Here is a tiny trained network, its code and every weight. The questions are about switching its units off for an input and a class, where a switched-off unit gives its printed mean instead of its output.

import numpy as np


def w(rows, s, z=0):
    codes = np.array(rows[::2]) - 128.0
    scale = np.full(codes.shape[1], s)
    scale[-1] = z or s
    return codes * scale


def f(y):
    return y / 2 * (1 + np.tanh(0.7978845608 * (y + 0.044715 * y**3)))


def log_softmax(a):
    a = a - a.max(-1, keepdims=True)
    return a - np.log(np.exp(a).sum(-1, keepdims=True))


def net(x, mask):
    res = np.array(x, float).reshape(1, 5) / 4 @ E
    y = f(res @ A[0][:, :-1].T + A[0][:, -1])
    res = res + np.where(mask, y, B[0][:, -1]) @ B[0][:, :-1]
    return log_softmax(res[-1] @ U[:, :-1].T + U[:, -1])


A, B = {}, {}
E = w([
[158,171,71,82,230],'x0',
[228,214,253,67,94],'x1',
[200,9,137,104,98],'x2',
[184,145,68,54,91],'x3',
[21,80,154,2,117],'x4',
],0.0096)
A[0] = w([
[109,52,126,128,77,99],'n1',
[190,149,196,129,134,216],'n2',
[177,179,100,121,74,111],'n3',
[156,112,158,140,124,58],'n4',
[160,115,175,103,51,163],'n5',
[191,140,120,104,87,212],'n6',
[41,184,128,135,164,164],'n7',
[53,162,137,105,134,184],'n8',
[217,160,66,170,125,249],'n9',
[168,155,164,113,187,63],'n10',
[189,181,191,59,132,199],'n11',
[61,111,140,102,182,196],'n12',
[143,150,121,176,208,128],'n13',
[137,15,117,70,84,179],'n14',
[135,155,104,78,197,220],'n15',
[96,93,132,253,126,136],'n16',
[120,110,137,50,193,149],'n17',
[96,134,134,55,192,95],'n18',
[162,116,252,83,91,145],'n19',
[114,123,140,74,168,100],'n20',
[185,143,110,187,188,109],'n21',
[149,185,88,119,125,157],'n22',
[133,110,81,172,59,221],'n23',
[172,170,99,141,136,3],'n24',
[101,99,142,147,194,240],'n25',
],0.014,0.0052)
B[0] = w([
[82,72,165,146,73,184],'n1',
[159,149,178,118,150,221],'n2',
[146,111,109,75,182,178],'n3',
[102,145,152,137,133,142],'n4',
[122,99,178,74,126,209],'n5',
[125,99,153,89,163,196],'n6',
[96,218,98,156,136,215],'n7',
[111,251,109,143,72,200],'n8',
[132,89,124,117,247,226],'n9',
[184,169,166,125,115,167],'n10',
[198,162,162,67,107,251],'n11',
[144,149,78,180,48,198],'n12',
[170,160,129,196,138,182],'n13',
[92,66,123,121,90,233],'n14',
[175,131,58,122,130,199],'n15',
[99,119,200,201,147,206],'n16',
[169,112,105,103,113,191],'n17',
[171,140,63,107,63,186],'n18',
[123,150,184,76,91,247],'n19',
[193,118,105,128,62,163],'n20',
[163,107,149,165,192,190],'n21',
[130,132,96,106,185,174],'n22',
[67,101,152,129,150,185],'n23',
[156,61,117,122,167,156],'n24',
[159,146,129,207,40,178],'n25',
],0.011,0.016)
U = w([
[157,134,228,31,107,144],'0',
[105,72,58,82,216,145],'1',
[169,169,38,147,90,205],'2',
[213,120,114,121,189,40],'3',
[131,101,178,226,199,170],'4',
[47,12,144,150,82,173],'5',
[3,223,146,184,135,187],'6',
[100,160,108,155,61,4],'7',
],0.011,0.0039)

Each question gives the input, the list of numbers given to net, and the class t.
The units are the neurons (one row each of A and B). Each row of codes is followed by its name. A weight is (code - 128) times the scale printed after its matrix; where a second scale follows, it is the last column's (A, B and U).
mask holds one flag per neuron, in row order. A switched-off neuron (its flag False) gives its mean, the last column of its row in B, instead of its output. The means were averaged over made-up inputs and are rounded, as every weight is.
A unit's drop is (log p(t) with every unit on - log p(t) with that unit switched off) / (log p(t) with every unit on - log p(t) with every unit switched off).
The circuit of an input: a set's keep is (log p(t) with only the set's units on - log p(t) with every unit switched off) / (log p(t) with every unit on - log p(t) with every unit switched off). Starting from the 12 units with the biggest drops (on a tie, the unit counted first), units are removed one at a time, each time the one whose removal leaves the highest keep (on an exact tie, the one counted first), for as long as the keep stays at least 0.8.
circuit, biggest first: the units of the circuit, biggest drop first
k most important neurons: the k neurons with the biggest drops, biggest first
drop of u: that unit's drop, to one decimal
input [3,-2,7,-5,7], class 5: circuit, biggest first : [n14]
input [-2,0,0,0,4], class 5: circuit, biggest first : [n11, n2]
input [1,2,-2,6,-4], class 3: 2 most important neurons : [n14, n11]
input [4,0,4,6,6], class 2: 2 most important neurons : [n18, n15]
input [4,-3,-5,-3,-2], class 6: 2 most important neurons : [n7, n11]
input [-8,-8,-1,-5,-3], class 6: 3 most important neurons : [n16, n9, n14]
input [2,1,6,5,-3], class 1: 2 most important neurons : [n9, n19]
input [6,7,3,-7,-6], class 3: 2 most important neurons : [n21, n9]
input [1,-5,5,-1,-3], class 4: drop of n19 : 0.2
input [5,-2,-7,5,-3], class 1: drop of n2 : 0.2
input [-5,3,1,-5,-7], class 4: drop of n12 : 0.0
input [-1,-3,3,-7,0], class 5: drop of n9 : 0.2
